Moves between elements:
§: mav->nak, ful->poz, dut->mit, zaz->mav, dup->fum, vop->lop, tum->mar, lod->feg, vef->mip, zoz->gog, lor->loz, doz->lor, geg->zum, vel->dup, feg->zoz, ter->vef, rog->zuf, pog->doz, fum->fik, tes->dig, let->nor, fik->sut, rir->bis, zev->roz, nak->tum, vak->mol, zeg->som, nud->vez, ros->zaz, zuf->nud, roz->lak, mar->rog, faf->rar, lal->ved, saz->faf, poz->let, lop->vak, kez->kon, kan->rir, kud->lan, lan->ros, ved->gez, bis->kez, mol->zeg, kon->vol, mit->tib, zan->vop, dep->geg, zup->dut, dig->saz, mip->lod, nez->lal, nor->dep, rez->vel, vol->ful, loz->tes, lak->ter, som->pog, gez->rez, vez->zev, tib->kud, rar->kan, gog->nez, sut->zan, zum->zup
^: mav->tum, ful->let, dut->tib, zaz->nak, dup->fik, vop->vak, tum->rog, lod->zoz, vef->lod, zoz->nez, lor->tes, doz->loz, geg->zup, vel->fum, feg->gog, ter->mip, rog->nud, pog->lor, fum->sut, tes->saz, let->dep, fik->zan, rir->kez, zev->lak, nak->mar, vak->zeg, zeg->pog, nud->zev, ros->mav, zuf->vez, roz->ter, mar->zuf, faf->kan, lal->gez, saz->rar, poz->nor, lop->mol, kez->vol, kan->bis, kud->ros, lan->zaz, ved->rez, bis->kon, mol->som, kon->ful, mit->kud, zan->lop, dep->zum, zup->mit, dig->faf, mip->feg, nez->ved, nor->geg, rez->dup, vol->poz, loz->dig, lak->vef, som->doz, gez->vel, vez->roz, tib->lan, rar->rir, gog->lal, sut->vop, zum->dut
$: mav->tib, ful->rir, dut->nor, zaz->mit, dup->lal, vop->dup, tum->lan, lod->roz, vef->vez, zoz->ter, lor->mol, doz->vak, geg->ful, vel->nez, feg->lak, ter->nud, rog->zaz, pog->lop, fum->ved, tes->som, let->kez, fik->gez, rir->dig, zev->mar, nak->kud, vak->fik, zeg->zan, nud->nak, ros->dut, zuf->mav, roz->rog, mar->ros, faf->lor, lal->lod, saz->doz, poz->bis, lop->fum, kez->faf, kan->tes, kud->zum, lan->zup, ved->feg, bis->saz, mol->sut, kon->rar, mit->dep, zan->vel, dep->vol, zup->let, dig->pog, mip->zev, nez->mip, nor->kon, rez->gog, vol->kan, loz->zeg, lak->zuf, som->vop, gez->zoz, vez->tum, tib->geg, rar->loz, gog->vef, sut->rez, zum->poz
@: mav->zup, ful->faf, dut->ful, zaz->zum, dup->zoz, vop->gez, tum->mit, lod->nud, vef->rog, zoz->zev, lor->vop, doz->zan, geg->kez, vel->feg, feg->vez, ter->mar, rog->kud, pog->sut, fum->gog, tes->vak, let->kan, fik->nez, rir->lor, zev->mav, nak->dut, vak->vel, zeg->fum, nud->ros, ros->geg, zuf->lan, roz->nak, mar->tib, faf->som, lal->ter, saz->zeg, poz->rar, lop->rez, kez->tes, kan->doz, kud->nor, lan->dep, ved->vef, bis->loz, mol->dup, kon->dig, mit->poz, zan->ved, dep->bis, zup->vol, dig->mol, mip->zuf, nez->lak, nor->rir, rez->lod, vol->saz, loz->lop, lak->tum, som->fik, gez->mip, vez->zaz, tib->let, rar->pog, gog->roz, sut->lal, zum->kon
*: mav->zaz, ful->vol, dut->zup, zaz->ros, dup->vel, vop->zan, tum->nak, lod->mip, vef->ter, zoz->feg, lor->doz, doz->pog, geg->dep, vel->rez, feg->lod, ter->lak, rog->mar, pog->som, fum->dup, tes->loz, let->poz, fik->fum, rir->kan, zev->vez, nak->mav, vak->lop, zeg->mol, nud->zuf, ros->lan, zuf->rog, roz->zev, mar->tum, faf->saz, lal->nez, saz->dig, poz->ful, lop->vop, kez->bis, kan->rar, kud->tib, lan->kud, ved->lal, bis->rir, mol->vak, kon->kez, mit->dut, zan->sut, dep->nor, zup->zum, dig->tes, mip->vef, nez->gog, nor->let, rez->gez, vol->kon, loz->lor, lak->roz, som->zeg, gez->ved, vez->nud, tib->mit, rar->faf, gog->zoz, sut->fik, zum->geg

The rows follow the links: the fewer symbols apart two elements are, the more alike their rows tend to be.

Each row is also shifted at random along 6 hidden directions that mean nothing.

Rows with their elements:
[   4   50   64  -89   43   -8   32   -1  -49   11    7   -9   10   20   55  -54  -60   30  -67  -14   89   29  -34  -18  -44   51 -101  -32  -64  122  -29   -4  -30   62   61   28   15   97   18  129  -96  -61  -54   68  -42   31  -76   55  130   23  -63   21  -67 -110]
element: zoz
[-113   28  -66  -78   22   56  -36  103   26  -16  -19  -12   89  -58  -29    4    7    9   45   29  -22   41  164   61   -2  -39  -44   23   80   23   35   49   94  -37   14  -60   90  -99   38   76  -34  -25   -4   24   16  -32   35   82 -103    5  -68   39   -3  -23]
element: zev
[-216   31   37   20  -47  -24  -56   -9  -84   69   -9    0  -95   -8   77   13    9   -6   30    4   43  111  -26  -37  134  134    6  -47    5  -34   24  -54  -56   39  105  -27   -1   42  -64   39   54    0  -21   -3   -5   82  -22  -48   36   32  -80   19   31   -7]
element: rar
[-166  -79  -24   31   -3  -10   42   84 -117  -56   -1   39   17  -42  137  -55   98  -39    7   42    7  -31  -66   13  116   47    5  -60   34   16  -40 -124  -20 -221 -159   -4    8   76  -74 -101   46  -63  -94  -18  -73  163 -152   -6 -158  -94  -98  -49   21   26]
element: pog
[   0   27  -42  -11    9   59   31   55   -4  -25   46   37  140    1  -33  -56   59  -21   13   14  -34  -15  236   41   23  -68  -45   84   -4   93   29   11   72   45  168  -51   62 -131   24   50 -136  -36   63  101   75  -49   41   23   33  -22   -6  113  -52 -104]
element: rog
[-110  -78   -5  -36  -22   16  -47   39   87   61   15  -11  -35   63    7   25   62  -42   49   54    1   58   68   11  -14  -98  -23   11   20  -99   73   30  -37  -51  -94   12   78  -48   31  -48  -11   16  -21    2   52  -63   77   26 -111  -60  -54    1  -22   12]
element: zaz
[ 232   57   37  -89   43   -2    3  -16   64  -16   89  -27   -3   24   -3  -22  -82    8  -48  -80   46   21  -48  -53 -106   12  -59   23  -91   37  -16   41  -65   33   14   57  -50  108  112   94 -150  -67  -65  -35   -3 -105  -38   39   64   79  -11  -55  -17  -20]
element: gog
[ -69  -87  -36   47  -67   -8 -105   24   39   31 -180   11  -72  -50    3    9  -18  -47   26  115   35    5 -127   99  -30   59   96  -38   65  -40    7  -25   42 -139 -223    1   71  -12  -73  -59  228  125  -69  -13 -139   79   -6  -51 -178  -70  -27  -18   14  114]
element: let
[ -66   25   21  -15   19   12   98  -47 -101   13  -66  -56   44  -78   52   51   26   35  -69  -54  -65  -43    4  -17   42  -22  -14  -52   36   14  -89   12    5   48   91  -53  -68   -7  -20   -2   89   24   71   30   42   79    5   23  154   -1   15  -31  -56  -57]
element: vop
[  92   22  -11  -55   25   42  -38   -5   31  -67    3   31  -65   37  -21  -54  -52   54   56   -6   54   33 -178   51 -106  -42  -46  -61  -27  -63   74   -3   17   28  -68  119   33   87   10   42  -25  -87   -5  -61   10  -53   23   94    6   31  -24  -32   -9   20]
element: roz
[  34   41   94  -74   41  -66   60  -46   26  113   -8 -137  -96   -7  -24  206 -123  110  -52  -47   15   69    8  -87  -30  -97  -53  -21   58  -88  -39  130  -43  170   29   25  -48    0   26   72  108   40   78 -108   34  -60   93   45  122  116   24  -49   23   28]
element: gez
[  88 -110  -91   57  -29  -23  -29   83   83   48  -35    5   79  -25  -45   24   76  -89    8  121  -33  -41  211   35    9   -5   69   96   61   35  -14   42   54 -171 -113 -108   76 -172   22  -74   13  124  -40   84  -47   -7  -18  -89 -245 -108    5   83   30   14]
element: zum
[-219  -41  -16  -16   21    3  -36   13   45 -106   17   60  -96   19  -32  -42 -108   86   57   20   87   45 -293   52 -147  -19  -34  -96  -19  -58   42  -22   41  -55 -222  154   28  145  -12   22    3  -75  -49 -125  -75  -31  -54  118 -129   34   -3  -76   63  112]
element: lak
[ 184    0  103  -47   41  -31   99  -49  -35   26  -38  -63  -51   35   74   59  -47   42  -66  -22   23  -40 -126  -36  -15  -95  -31  -58   15  -46  -43   -9  -80   40  -64   89  -48   95  -44  -42   97  -16   -8  -60  -26   72    8   22  123   -4   10 -120  -37   30]
element: fik
[ 110   65   45  -72   39   -9    7  -48   78    6   41  -72  -35    4  -70   52 -146   62  -46  -90    9   26  -78  -42 -126  -37  -30    6  -26  -20  -14   80  -23   87  -10   55  -58   59   80   83  -34  -20   12 -104   -1 -110   27   52   88  125   51  -85   26   39]
element: nez
[  23   11   -6   30  -50  -31  -81  -43   64  119  -28  -53  -35   -5  -60   85   10  -35    7   36  -43   56  161  -37   26   47   47   73   22  -25    8   87  -15   89  116  -99   -2 -130   35   32   29  116   47   52   37  -73  103  -89   25   26   29   84   14  -18]
element: nor
[  -3  -51   20   81  -39  -44  -49  -78   13   25  -38   41 -113   42  -17  -31   -9    2   14   40   45    0 -145   -2  -59   79   35  -21  -92    2   11  -13  -19   63   10   19  -10   36  -46  -18   29   68   18   60   -6   -8    7  -73   67  -32   89   69  -18  -18]
element: dep
[-372   12   26   50    1  -19  106 -106 -124  -46  -81  -28  -65  -57   41   36  -48  126  -63  -76  -28  -53 -251  -16  -15  -12   10 -109   -8  -37  -74  -16   11  125   29   51 -107  104  -96  -11  161   19  110  -48    1   92  -15   53  212   40  104  -71  -31   21]
element: lop
[ -64 -109  -81    8  -36   35  -68   46  132  -22  -26   27   52   11  -36  -47   37  -95   17   56  -32  -59   11   70  -89  -61   53   61   18  -33   20   17    9 -200 -217    1   56  -47   63 -105  -17   42  -75    6  -39  -45    3    7 -209  -84    5  -29  -13   72]
element: kud
[-131   23  -25  109   -1   14   71  -19  -67 -140   -2   55   17  -28  -43  -18  -30   37   34  -46  -55 -119 -142   39   39  -16   87  -20   44  -14  -36  -70   68  -14  -67   47  -83   42  -69 -122  105  -22   68 -114  -45   74  -39    1  -34   32  101  -75   95  130]
element: doz
[-134  -63    6   43  -40    7   11  -18   13   14 -154    7    6    8   -2  -34   10  -27  -18   95   17  -76  -10   90  -19  -40   32   14   19   37  -11  -20   38   12  -43   12   72  -67  -76  -46  118   91   26   86  -73   73   40  -22   -1 -107   34   38  -62  -13]
element: mit
[  55  -13  -32    2   58  -27  132   21 -117    6  -24  -26   95 -123   42   53   48   55  -97   27   -3  -61  125  -24   35   19  -54  -11   14  150 -132   51   70   -5  106 -121  -15  -52  -28   62  -13   52   55  124    5   85 -103   11   71  -39   37  111  -56 -150]
element: vel
[-175    8   56    2   33  -60  128  -29   17   28   17  -83   19  -34  -68  150 -107   65  -64  -69  -37  -63   43  -64   -7 -106   12   24   72  -17  -95  102    8   97   -7   10  -87  -27   17   -1   58   60   82 -115  -12  -18   18   16   46   94  111  -67   75   79]
element: fum
[ 141   49   -9   79   22   -2   84  -59  -79  -74   70   19   21  -23  -21   20   46   57   15 -100  -91  -59  -22  -40   66  -24   20    0   -7  -24  -36  -14   14   78  124  -11 -100  -16  -25  -59   -5  -40  109  -44   87   -2   14  -21  117   32  106  -10   38   -4]
element: som
[ -57   19  -15   73  -34  -18  -34   15 -111   -2    0   66    3  -37   32  -69   54  -21   13   32   34   24   48  -17  116  181   21    0  -36  100  -13  -64   19   -5  149  -86   -3   -8  -57   32  -33    1  -14   91  -23   94  -85  -85   17  -16  -29  119    9  -66]
element: rir
[ 200   72   27   89  -25   -5  -29  -61  -29  -31  -20   60  -48   20  -44  -36  -46   12   43    1    4  -16  -98   31   42  100   87    0  -39    7   24  -56   17  106   79   34  -39    5  -66  -22   58   10   52  -23  -43   28   22  -94   62   44   75   27   50   49]
element: bis

Start, symbols taken left to right, then the element you end at.
Answers are names.
[   6   35    9   27  -52   -1  -89  -29    6   50  -75    3   -6  -13    7  -30   -1  -73  -23   12    3   16   51    7   27  137   51   52  -34   49   -2  -18   -8   45  105  -74   -2  -35   -4   29   15   64   -9   84  -39   18   14  -83   64    3   -5   63  -24  -39]
* ^ § -> let
[  43  -52   36   35  -42  -21  -16  -51   62   29    3   29  -20  100   -3  -39   11  -61  -14   31   22  -39  -11    9  -57  -10   29   43  -80   10   29  -17  -54   40   -5   48   13   -1    8  -49  -49   30  -21   61    4  -48   39  -68   31  -53   39   23  -46  -10]
^ @ $ $ -> faf
[ -70  -31  -30  -34   28    1   -5   46   -5  -76   16   50  -24  -11  -15  -48  -58   71   33   36   89   21 -149   50  -84   -2  -49  -66   -5   12   19  -11   62  -48 -120   86   53   80  -20   57  -16  -62  -29  -46  -48   -9  -70  100 -103   20  -23    2   36   19]
* $ $ -> mav
[-131   29    0   59  -43  -32  -44  -14  -90   29   91   48  -24   -3   51  -76   74  -32   12  -22   17   64   32  -61  109  218    5    5  -93   69    1  -54  -53   16  192  -81  -44   36  -10   60 -129  -32  -26   78   19   24  -84  -79   63   20  -35   98   23  -92]
§ @ § -> loz
[ -78  -23  -74   28  -64   -2  -90   27    7   43  -36   12   61  -63   23  -55   88 -121  -36   56  -11   19  153   -3   56  181   38   63  -36  120  -32   -3    0 -109   68 -169   31  -80   33   43  -57   88  -81  161  -46   35  -61  -91  -63  -59  -48  114  -49  -89]
$ @ § * -> loz
[ -49  -42   40    1  -37   -3  -49  -66  140   30   43    9  -69  137  -33  -29  -11  -73    7  -17   19  -14  -82  -12 -109  -64   21   32  -85  -83   60   -2 -116   10  -99  108   -3   39   65  -68  -65   -1  -49  -28   22 -116   81  -27   20  -18   30  -68  -38   57]
$ ^ @ § -> ful
[  70   58   55  -29   31   -6  106  -55  -24   38  -10  -99   42  -15   -7  109  -41   41  -71  -74  -72  -54   77  -58   17 -100   -8   30   46  -23  -79   59  -15  128   83  -13  -78  -34   10  -13   61   34   78  -43   40   -9   69    9  158   63   78  -69  -11    9]
§ § $ @ ^ -> nez
[  49   54   67  -83   29   -8   21   -2  -22   23   76  -13   11   42   32  -32  -59   16  -49  -29   91   52   48  -62  -32   23 -113   -1  -80  104   -3   12  -55   73   93   26    4   69   46  145 -159  -79  -67   37  -12  -29  -54   33  100   46  -65   24  -35  -98]
^ * § @ § -> lak
[-351   -6  -35   27  -12   -9   34   12   59   30   25  -16   40   17 -120  100  -15   37   43   11  -58   -6  200   11   17 -137   -9   63   75  -25   18  100  101  131   94  -41   48 -168   14    5   -4   61  131    4   73  -93  120   32  -25   29   93   87   52   11]
^ $ § * ^ -> mav
[-266  -98 -115   22  -30   31  -36   73   78  -15  -64    6   70  -52  -71   19   46  -35   33   79  -52  -31   92   79  -46  -83   41   26   97  -28    8   35   77 -138 -150  -54   84 -127   16  -67   64   75   11   26   -7  -18   36   31 -202  -89   18   28    1   55]
* * $ ^ -> dut
[-235   24  -22   34  -33   -5  -62    8 -128   19  -43   21  -23  -73   73  -38   42  -13   29    5    0   48  -15   -6  133  160   11  -53   12   24  -11  -67   13  -17   99  -69   -9   13  -60   33   68   -8   -6   46  -11  107  -49  -34   22    9  -62   61    0  -44]
§ * § @ $ -> lop
[ 179   10    2  -24   33   -9   31  -11  -62   47  138  -26   14   10   96   20  137  -13  -28  -98  -57   41   87 -126   80   19  -43   -9  -40  -47   -9   -5 -115  -47  109  -63  -81   36   72  -24 -126  -63  -22   13  138  -36  -22  -20   81   -6  -55  -21  -35  -93]
* * $ * § -> fum
[ 133  -47   14  -51   41  -52   27   33   71   58   81  -76  -30  -12    8   96  -34   20  -43  -30   23   32   -2  -94  -50  -51  -30   -6   19  -46  -30   69  -66 -103 -168   14  -35   49   87    4  -41  -17  -80 -110   -9  -60  -47   24 -114   29  -21  -78   47   33]
* $ $ @ * @ -> mit
[ 357   -3  -32   39   54   36   75  -90  -47 -164   89   72   47   10   39 -146   45    2  -47 -133  -35 -121 -255  -34 -116   27    7  -35 -159   51  -55  -60  -63  -69  -17   58 -140  172   38  -53 -140  -72   -6   15   40  -20 -111    5  150  -34  103  -75  -75  -39]
@ $ @ $ * -> nak
[ 155  -80   32   29  -43  -47  -64    3   85   98  -73  -20 -125   70   -5   60    3  -46   21  119   50   30  -40   12  -14  -22   43   -8   34  -97   65   -1  -44  -30 -158   45   60  -27  -46  -78  126   86  -33  -23  -51    0   65  -76 -119  -62  -25   -9    5   74]
@ * @ @ $ -> fum
[ -73   -2   78    1   -8   -5    5  -52   90   20   16    6 -117  156  -60   55  -88   61   62   19   55   37 -114   36  -60 -185  -21  -32   16 -159  109   -1  -36  160  -70  183   43   22  -35  -53   46  -39   75 -114   42  -82  157   44   18   22   32  -58   39  101]
^ * § -> rog
[ -69   40   28   42  -51  -42  -64  -18  -21   24   96   45    2   59   24  -79   32  -87  -12  -23   25   39   70  -68   80  189   21   58 -130   95   14  -48  -87   15  165  -42  -41   24   36   55 -172  -18  -73   81   -9   -3  -63 -105   54   28  -31   77   21  -74]
§ $ @ ^ ^ -> tes
[-115   53  -28   49  -34   28  -29  -28  -96  -76  -37   49   -4  -53   36  -71   15  -10   30  -48  -42  -20 -140   28   54  120   63  -56  -16   -3  -11  -97   22   -8   43  -13  -65   60  -59  -26   59  -30    8  -20  -21   82  -33  -16   43   15   11  -22    9   32]
@ @ $ -> lal
